Here is a tiny trained network, its code and every weight. The questions are about switching its units off for an input and a class, where a switched-off unit gives its printed mean instead of its output.

import numpy as np


def w(rows, s, z=0):
    codes = np.array(rows[::2]) - 128.0
    scale = np.full(codes.shape[1], s)
    scale[-1] = z or s
    return codes * scale


def f(y):
    return np.maximum(y, 0)


def log_softmax(a):
    a = a - a.max(-1, keepdims=True)
    return a - np.log(np.exp(a).sum(-1, keepdims=True))


def net(x, mask):
    res = np.array(x, float).reshape(1, 8) / 4 @ E
    y = f(res @ A[0][:, :-1].T + A[0][:, -1])
    res = res + np.where(mask, y, B[0][:, -1]) @ B[0][:, :-1]
    return log_softmax(res[-1] @ U[:, :-1].T + U[:, -1])


A, B = {}, {}
E = w([
[122,148,151,159,137,119,169,129,105,165,125],'x0',
[170,157,142,109,56,79,121,94,102,158,88],'x1',
[129,116,130,78,113,111,72,119,145,93,134],'x2',
[119,118,135,110,131,136,127,128,152,111,122],'x3',
[121,190,165,223,172,222,2,81,50,62,38],'x4',
[34,178,62,190,100,14,136,171,143,69,68],'x5',
[96,172,181,113,153,141,152,157,130,129,133],'x6',
[142,3,166,98,140,123,143,242,18,103,62],'x7',
],0.006)
A[0] = w([
[118,215,87,141,128,176,156,81,226,121,179,60],'neuron 0',
[149,187,160,189,185,174,90,77,70,47,46,6],'neuron 1',
[126,181,133,196,124,143,122,45,184,107,182,49],'neuron 2',
[86,178,146,128,153,150,79,91,60,80,80,55],'neuron 3',
[42,153,66,191,139,60,87,163,143,124,66,91],'neuron 4',
[135,154,156,180,180,198,75,67,92,94,56,33],'neuron 5',
[138,140,136,229,151,149,63,91,89,75,117,18],'neuron 6',
[37,117,78,209,69,57,123,152,150,84,116,52],'neuron 7',
[58,84,101,173,234,187,133,172,175,65,204,186],'neuron 8',
[141,200,90,164,76,24,115,122,84,76,84,197],'neuron 9',
[90,187,107,141,136,122,74,53,158,163,175,53],'neuron 10',
[253,98,176,103,155,227,87,63,112,201,170,116],'neuron 11',
[113,13,187,139,154,133,132,222,46,86,55,83],'neuron 12',
],0.0059,0.0015)
B[0] = w([
[103,114,169,144,65,135,177,106,73,75,171,203],'neuron 0',
[149,131,82,61,183,77,233,90,129,128,172,249],'neuron 1',
[178,97,160,213,39,196,118,76,28,21,170,192],'neuron 2',
[162,143,41,96,207,98,181,71,143,124,131,212],'neuron 3',
[95,122,216,143,164,173,48,205,219,144,126,211],'neuron 4',
[147,143,78,39,184,82,172,132,124,156,188,238],'neuron 5',
[154,127,75,71,150,96,143,114,137,135,182,216],'neuron 6',
[118,161,166,171,202,119,125,178,140,145,127,202],'neuron 7',
[32,102,101,98,120,203,116,5,67,242,84,208],'neuron 8',
[74,168,127,160,111,177,84,169,204,176,114,213],'neuron 9',
[179,104,126,178,75,176,110,56,86,40,130,186],'neuron 10',
[86,196,231,144,218,124,48,250,157,197,110,240],'neuron 11',
[127,114,213,193,2,170,175,83,9,93,205,254],'neuron 12',
],0.0053,0.0066)
U = w([
[195,113,171,191,26,194,142,124,3,30,145,57],'0',
[188,124,7,14,219,23,241,149,128,173,196,124],'1',
[101,127,108,106,125,180,95,120,87,210,66,253],'2',
[139,149,190,171,227,169,21,236,162,205,97,45],'3',
],0.0055,0.0032)

Each question gives the input, the list of numbers given to net, and the class t.
The units are the neurons (one row each of A and B). Each row of codes is followed by its name. A weight is (code - 128) times the scale printed after its matrix; where a second scale follows, it is the last column's (A, B and U).
mask holds one flag per neuron, in row order. A switched-off neuron (its flag False) gives its mean, the last column of its row in B, instead of its output. The means were averaged over made-up inputs and are rounded, as every weight is.
A unit's drop is (log p(t) with every unit on - log p(t) with that unit switched off) / (log p(t) with every unit on - log p(t) with every unit switched off).
The circuit of an input: a set's keep is (log p(t) with only the set's units on - log p(t) with every unit switched off) / (log p(t) with every unit on - log p(t) with every unit switched off). Starting from the 12 units with the biggest drops (on a tie, the unit counted first), units are removed one at a time, each time the one whose removal leaves the highest keep (on an exact tie, the one counted first), for as long as the keep stays at least 0.8.
circuit, biggest first: the units of the circuit, biggest drop first
most important unit: the unit with the biggest drop
top k neurons: the k neurons with the biggest drops, biggest first
drop of u: that unit's drop, to one decimal
input [1,-1,-8,-3,3,8,0,-2], class 3: top 3 neurons -> neuron 4; neuron 7; neuron 9
input [1,-6,5,-6,0,-2,3,-6], class 0: most important unit -> neuron 2
input [-8,5,5,-4,8,2,6,-7], class 1: circuit, biggest first -> neuron 1; neuron 5
input [-2,0,1,2,8,3,5,-7], class 1: circuit, biggest first -> neuron 1; neuron 5
input [-4,-8,8,-6,-4,-2,6,3], class 2: circuit, biggest first -> neuron 8; neuron 1
input [3,-4,-4,2,-4,-5,3,1], class 3: circuit, biggest first -> neuron 1; neuron 11
input [3,-3,3,5,-2,-7,-8,-3], class 3: top 2 neurons -> neuron 11; neuron 12
input [1,-3,1,-3,-1,1,3,4], class 0: top 2 neurons -> neuron 12; neuron 11
input [2,-8,-7,-7,-8,-8,0,-8], class 0: top 2 neurons -> neuron 0; neuron 2
input [-3,-6,1,6,-6,8,5,-5], class 3: top 2 neurons -> neuron 4; neuron 7
input [1,4,7,-4,6,6,-4,-3], class 1: circuit, biggest first -> neuron 1; neuron 3
input [-4,2,8,3,1,-6,5,-6], class 0: top 3 neurons -> neuron 2; neuron 10; neuron 0
input [3,-1,4,0,3,-7,-8,6], class 3: top 4 neurons -> neuron 11; neuron 2; neuron 0; neuron 10
input [5,-2,-8,0,0,-7,-1,0], class 3: circuit, biggest first -> neuron 11
input [-4,5,7,5,-2,-4,2,-7], class 0: circuit, biggest first -> neuron 2; neuron 10
input [-8,-7,-7,7,-6,1,7,-2], class 2: top 3 neurons -> neuron 8; neuron 1; neuron 5
input [6,-1,-4,-6,5,-6,4,-8], class 0: top 3 neurons -> neuron 2; neuron 10; neuron 0
input [8,6,-1,-6,0,-7,-7,-3], class 3: top 2 neurons -> neuron 11; neuron 12
input [4,-5,2,0,0,-6,5,-7], class 0: top 3 neurons -> neuron 2; neuron 0; neuron 10
input [7,-8,-8,5,-6,5,8,4], class 2: drop of neuron 8 -> 0.4
input [3,-6,8,2,6,-1,-3,-3], class 1: drop of neuron 3 -> 0.1
